Below is a small trained network, with its code and all its weights. Each question gives an input and a target symbol and asks what happens when units are switched off, that is, made to give their printed mean instead of their output.

import numpy as np


def w(rows, s, z=0):
    codes = np.array(rows[::2]) - 128.0
    scale = np.full(codes.shape[1], s)
    scale[-1] = z or s
    return codes * scale


def norm(h):
    return h / np.sqrt((h * h).mean(-1, keepdims=True) + 1e-5)


def f(y):
    return np.maximum(y, 0)


def softmax(a):
    e = np.exp(a - a.max(-1, keepdims=True))
    return e / e.sum(-1, keepdims=True)


def log_softmax(a):
    a = a - a.max(-1, keepdims=True)
    return a - np.log(np.exp(a).sum(-1, keepdims=True))


def net(x, mask):
    ids = ['αδεζηλμπστφψ'.index(c) for c in x.split()]
    T = len(ids)
    res = E[ids] + P[:T]
    u = 0
    for l in range(2):
        q, k, v = (norm(res) @ M[l].T for M in (Q, K, V))
        z = softmax(np.where(np.tri(T) > 0, q @ k.T / 3**0.5, -1e9)) @ v
        res = res + np.where(mask[u], z, O[l][:, -1]) @ O[l][:, :-1]
        u += 1
        y = f(norm(res) @ A[l][:, :-1].T + A[l][:, -1])
        res = res + np.where(mask[u : u + 16], y, B[l][:, -1]) @ B[l][:, :-1]
        u += 16
    return log_softmax(norm(res)[-1] @ U[:, :-1].T + U[:, -1])


Q, K, V, O, A, B = {}, {}, {}, {}, {}, {}
E = w([
[177,83,55,83,208,166,41,91],'α',
[92,124,157,116,152,109,2,106],'δ',
[131,175,157,135,115,103,138,134],'ε',
[209,121,116,146,137,110,165,139],'ζ',
[94,144,174,111,147,112,151,144],'η',
[91,136,131,127,92,116,140,163],'λ',
[113,148,135,129,110,96,132,81],'μ',
[165,173,118,72,104,161,112,170],'π',
[146,93,106,158,94,78,92,178],'σ',
[127,101,104,91,69,142,178,132],'τ',
[84,142,146,170,111,102,106,134],'φ',
[102,168,105,153,96,119,126,106],'ψ',
],0.0045)
P = w([
[163,148,222,102,54,217,3,119],'0',
[144,141,190,97,69,199,30,108],'1',
[132,138,173,97,77,185,46,105],'2',
[126,139,161,97,84,167,68,109],'3',
[119,141,154,99,87,152,87,111],'4',
[115,140,145,101,95,137,103,115],'5',
[109,130,134,104,102,125,118,121],'6',
[109,128,126,108,109,117,132,128],'7',
[109,118,122,115,117,112,154,136],'8',
[108,106,109,118,124,107,169,137],'9',
[111,98,101,126,138,106,184,145],'10',
[113,82,85,134,156,107,204,145],'11',
[112,76,82,131,159,106,214,149],'12',
[133,85,103,135,144,104,206,172],'13',
],0.0019)
Q[0] = w([
[32,222,151,58,27,68,181,156],'0.h0',
[37,252,200,91,17,9,229,190],'0.h0',
[152,45,11,52,202,227,41,34],'0.h0',
],0.0035)
K[0] = w([
[48,145,51,198,137,28,213,51],'0.h0',
[33,96,21,200,166,20,215,101],'0.h0',
[213,187,181,49,79,150,3,114],'0.h0',
],0.0037)
V[0] = w([
[154,195,142,117,137,136,67,132],'0.h0',
[195,131,152,3,130,54,137,64],'0.h0',
[70,164,62,170,116,61,168,30],'0.h0',
],0.0018)
O[0] = w([
[176,102,74,161,124,84,163,194,216],'0.h0',
[170,27,176,105,158,125,177,115,255],'0.h0',
[188,113,132,156,123,252,96,106,98],'0.h0',
],0.0024,0.00077)
A[0] = w([
[150,159,144,115,115,109,117,159,185],'0.n0',
[151,141,126,117,98,164,148,1,162],'0.n1',
[125,143,139,137,73,171,131,126,114],'0.n2',
[236,115,132,118,156,101,119,103,8],'0.n3',
[115,155,136,183,90,135,94,125,118],'0.n4',
[147,120,148,144,142,137,150,187,146],'0.n5',
[184,103,100,112,144,113,67,140,146],'0.n6',
[187,133,138,161,133,106,168,86,126],'0.n7',
[123,140,76,183,102,157,117,131,83],'0.n8',
[119,96,115,118,92,118,99,150,104],'0.n9',
[130,154,146,154,170,130,119,73,165],'0.n10',
[164,141,105,179,110,104,113,111,119],'0.n11',
[106,119,135,90,120,186,127,137,138],'0.n12',
[170,146,159,159,129,120,136,127,127],'0.n13',
[118,135,105,151,117,98,144,138,133],'0.n14',
[121,131,102,116,112,166,100,124,49],'0.n15',
],0.0039,0.0014)
B[0] = w([
[107,73,99,127,129,147,124,91,253],'0.n0',
[207,102,251,156,102,204,90,73,202],'0.n1',
[123,118,115,159,179,102,143,55,178],'0.n2',
[101,238,80,168,105,6,104,104,179],'0.n3',
[117,120,79,146,163,138,204,137,184],'0.n4',
[116,175,105,87,127,107,146,101,220],'0.n5',
[17,124,183,131,100,139,155,92,184],'0.n6',
[142,154,165,87,109,100,43,112,208],'0.n7',
[200,187,145,118,183,124,171,111,142],'0.n8',
[99,171,145,140,120,147,130,83,159],'0.n9',
[78,29,115,172,55,157,142,83,165],'0.n10',
[153,157,200,113,139,157,192,100,170],'0.n11',
[149,134,124,140,174,72,119,109,181],'0.n12',
[112,100,88,114,112,117,121,109,187],'0.n13',
[177,158,120,128,130,153,139,167,168],'0.n14',
[138,115,99,121,183,108,166,87,136],'0.n15',
],0.0027,0.0019)
Q[1] = w([
[223,21,20,76,223,241,21,232],'1.h0',
[191,41,52,252,221,191,52,146],'1.h0',
[117,235,189,14,15,31,200,86],'1.h0',
],0.0039)
K[1] = w([
[133,189,230,53,37,97,2,59],'1.h0',
[103,166,201,169,76,120,28,24],'1.h0',
[169,118,54,92,174,114,242,208],'1.h0',
],0.0035)
V[1] = w([
[120,29,152,255,147,97,151,192],'1.h0',
[184,93,96,119,50,123,70,189],'1.h0',
[145,147,149,207,181,66,84,118],'1.h0',
],0.0019)
O[1] = w([
[33,116,144,218,60,29,171,41,33],'1.h0',
[161,129,34,93,50,69,180,115,2],'1.h0',
[135,248,151,200,160,4,62,82,111],'1.h0',
],0.0021,0.0014)
A[1] = w([
[100,107,138,116,85,187,162,130,149],'1.n0',
[101,84,115,109,174,104,93,37,63],'1.n1',
[131,154,145,93,89,126,118,99,182],'1.n2',
[73,129,115,183,75,93,171,144,132],'1.n3',
[142,173,65,171,198,214,63,52,8],'1.n4',
[141,78,109,214,75,62,144,103,145],'1.n5',
[53,91,65,112,152,186,138,108,221],'1.n6',
[225,160,78,80,157,99,137,135,80],'1.n7',
[172,145,74,69,111,166,97,226,75],'1.n8',
[157,121,70,157,80,27,112,153,151],'1.n9',
[133,161,79,243,123,155,112,98,163],'1.n10',
[136,4,77,104,124,181,54,78,41],'1.n11',
[83,78,103,211,115,120,135,146,205],'1.n12',
[53,142,157,110,145,118,67,177,134],'1.n13',
[121,158,123,127,120,152,28,171,61],'1.n14',
[148,112,177,139,211,113,149,177,131],'1.n15',
],0.0033,0.0014)
B[1] = w([
[189,127,83,148,107,114,148,147,188],'1.n0',
[156,27,185,230,97,186,31,144,159],'1.n1',
[108,93,106,143,153,139,131,159,227],'1.n2',
[98,68,108,159,123,176,67,143,178],'1.n3',
[247,113,53,151,157,79,232,169,154],'1.n4',
[54,127,119,22,136,182,58,132,172],'1.n5',
[211,157,191,111,131,82,91,114,190],'1.n6',
[171,184,155,212,64,72,63,151,176],'1.n7',
[114,160,104,71,184,252,59,168,142],'1.n8',
[112,102,67,29,112,138,138,13,182],'1.n9',
[127,201,61,151,217,160,165,88,153],'1.n10',
[84,137,87,138,167,48,203,252,168],'1.n11',
[104,134,139,135,127,145,96,50,162],'1.n12',
[143,142,120,107,192,121,242,140,250],'1.n13',
[84,121,98,209,116,98,167,163,146],'1.n14',
[82,174,164,72,92,90,128,124,225],'1.n15',
],0.0031,0.0023)
U = w([
[251,10,26,207,238,29,32,233,130],'α',
[40,12,192,239,221,46,24,204,4],'δ',
[188,236,223,233,10,71,28,228,42],'ε',
[225,241,13,22,36,9,38,25,210],'ζ',
[17,226,233,16,238,26,250,233,178],'η',
[25,24,18,224,19,233,222,243,129],'λ',
[232,28,238,222,35,236,29,13,213],'μ',
[242,212,25,10,108,236,34,234,131],'π',
[25,55,4,41,29,208,27,22,160],'σ',
[213,22,26,70,12,189,231,211,95],'τ',
[27,221,19,246,227,234,124,18,111],'φ',
[248,231,4,233,207,231,231,25,75],'ψ',
],0.0042,0.0035)

Each question gives the input, a string of symbols that net reads in full, and the target symbol t.
The units are the heads (3 rows each of Q, K, V and O) and the neurons (one row each of A and B). Each row of codes is followed by its name. A weight is (code - 128) times the scale printed after its matrix; where a second scale follows, it is the last column's (O, A, B and U).
mask holds one flag per unit, layer by layer, with each layer's heads first. A switched-off unit (its flag False) gives its mean, the last column of its rows in O or B, instead of its output. The means were averaged over made-up inputs and are rounded, as every weight is.
A unit's drop is (log p(t) with every unit on - log p(t) with that unit switched off) / (log p(t) with every unit on - log p(t) with every unit switched off).
The circuit of an input: a set's keep is (log p(t) with only the set's units on - log p(t) with every unit switched off) / (log p(t) with every unit on - log p(t) with every unit switched off). Starting from the 12 units with the biggest drops (on a tie, the unit counted first), units are removed one at a time, each time the one whose removal leaves the highest keep (on an exact tie, the one counted first), for as long as the keep stays at least 0.8.
circuit, biggest first: the units of the circuit, biggest drop first
k most important neurons: the k neurons with the biggest drops, biggest first
k most important neurons of layer l: the k neurons of layer l with the biggest drops, biggest first
drop when u is switched off: that unit's drop, to one decimal
input ε η η η τ φ ε, target φ: 3 most important neurons of layer 0 : (0.n4; 0.n1; 0.n2)
input η ε η η η η λ η σ λ, target σ: circuit, biggest first : (1.n3; 1.n12; 1.n11)
input ε φ λ ε ε ζ ε, target ζ: circuit, biggest first : (1.h0; 1.n13)
input η μ η σ λ λ η τ η μ η η μ λ, target μ: circuit, biggest first : (0.h0; 1.n6; 1.n12; 1.n13)
input ε ε η ζ ζ η η τ ε ε, target τ: 2 most important neurons : (0.n3; 0.n7)
input ε π η η δ α η π λ, target π: 2 most important neurons : (1.n6; 1.n8)
input ε ε μ ζ λ ε ζ η η λ, target λ: 2 most important neurons : (1.n3; 1.n0)
input π η ε, target π: circuit, biggest first : (1.h0; 1.n8)
input α η η ε, target η: 2 most important neurons : (0.n1; 0.n3)
input ε η ζ σ ε ε η ε η φ η λ, target φ: 3 most important neurons : (1.n12; 1.n3; 0.n7)
input η η σ ε, target σ: 2 most important neurons : (0.n4; 0.n0)
input η ψ λ, target ψ: 2 most important neurons : (0.n2; 0.n4)
input ε σ λ, target σ: 2 most important neurons of layer 1 : (1.n3; 1.n6)
input σ ε ε, target σ: 2 most important neurons of layer 0 : (0.n0; 0.n5)
input η η ε ζ η η μ ζ λ, target μ: 3 most important neurons : (0.n7; 1.n6; 0.n2)
input ε ζ η λ φ η η ε ε ε, target ε: 2 most important neurons : (0.n6; 0.n14)
input η ψ η ε, target ψ: 3 most important neurons : (0.n4; 0.n2; 0.n0)
input ε η η η φ λ λ η ε, target λ: most important neuron : (0.n4)
input ε α η α δ η η ε ψ ψ φ η λ, target φ: 2 most important neurons : (1.n3; 1.n12)
input η η λ η η ε η α ε ε, target ε: 2 most important neurons : (0.n14; 1.n7)
input η ζ ε φ α μ μ α, target α: 3 most important neurons : (1.n1; 1.n11; 1.n4)
input φ δ ε, target φ: most important neuron : (0.n5)
input σ η μ ε η λ, target λ: 3 most important neurons of layer 1 : (1.n3; 1.n0; 1.n13)
input ε η δ, target δ: 2 most important neurons of layer 1 : (1.n1; 1.n11)
input φ ζ ε ε η η η π ζ η ε ζ ε, target ζ: 2 most important neurons of layer 0 : (0.n7; 0.n13)
input ε μ η η η ζ ψ η λ, target ψ: 2 most important neurons of layer 1 : (1.n6; 1.n0)
input σ ε μ μ ψ, target ψ: 2 most important neurons of layer 1 : (1.n4; 1.n10)
input η ε η η η λ λ ε, target λ: most important neuron of layer 0 : (0.n3)
input η η μ, target μ: drop when 0.n1 is switched off : 0.2
input η η η ε π η ε, target π: drop when 0.n0 is switched off : 0.2
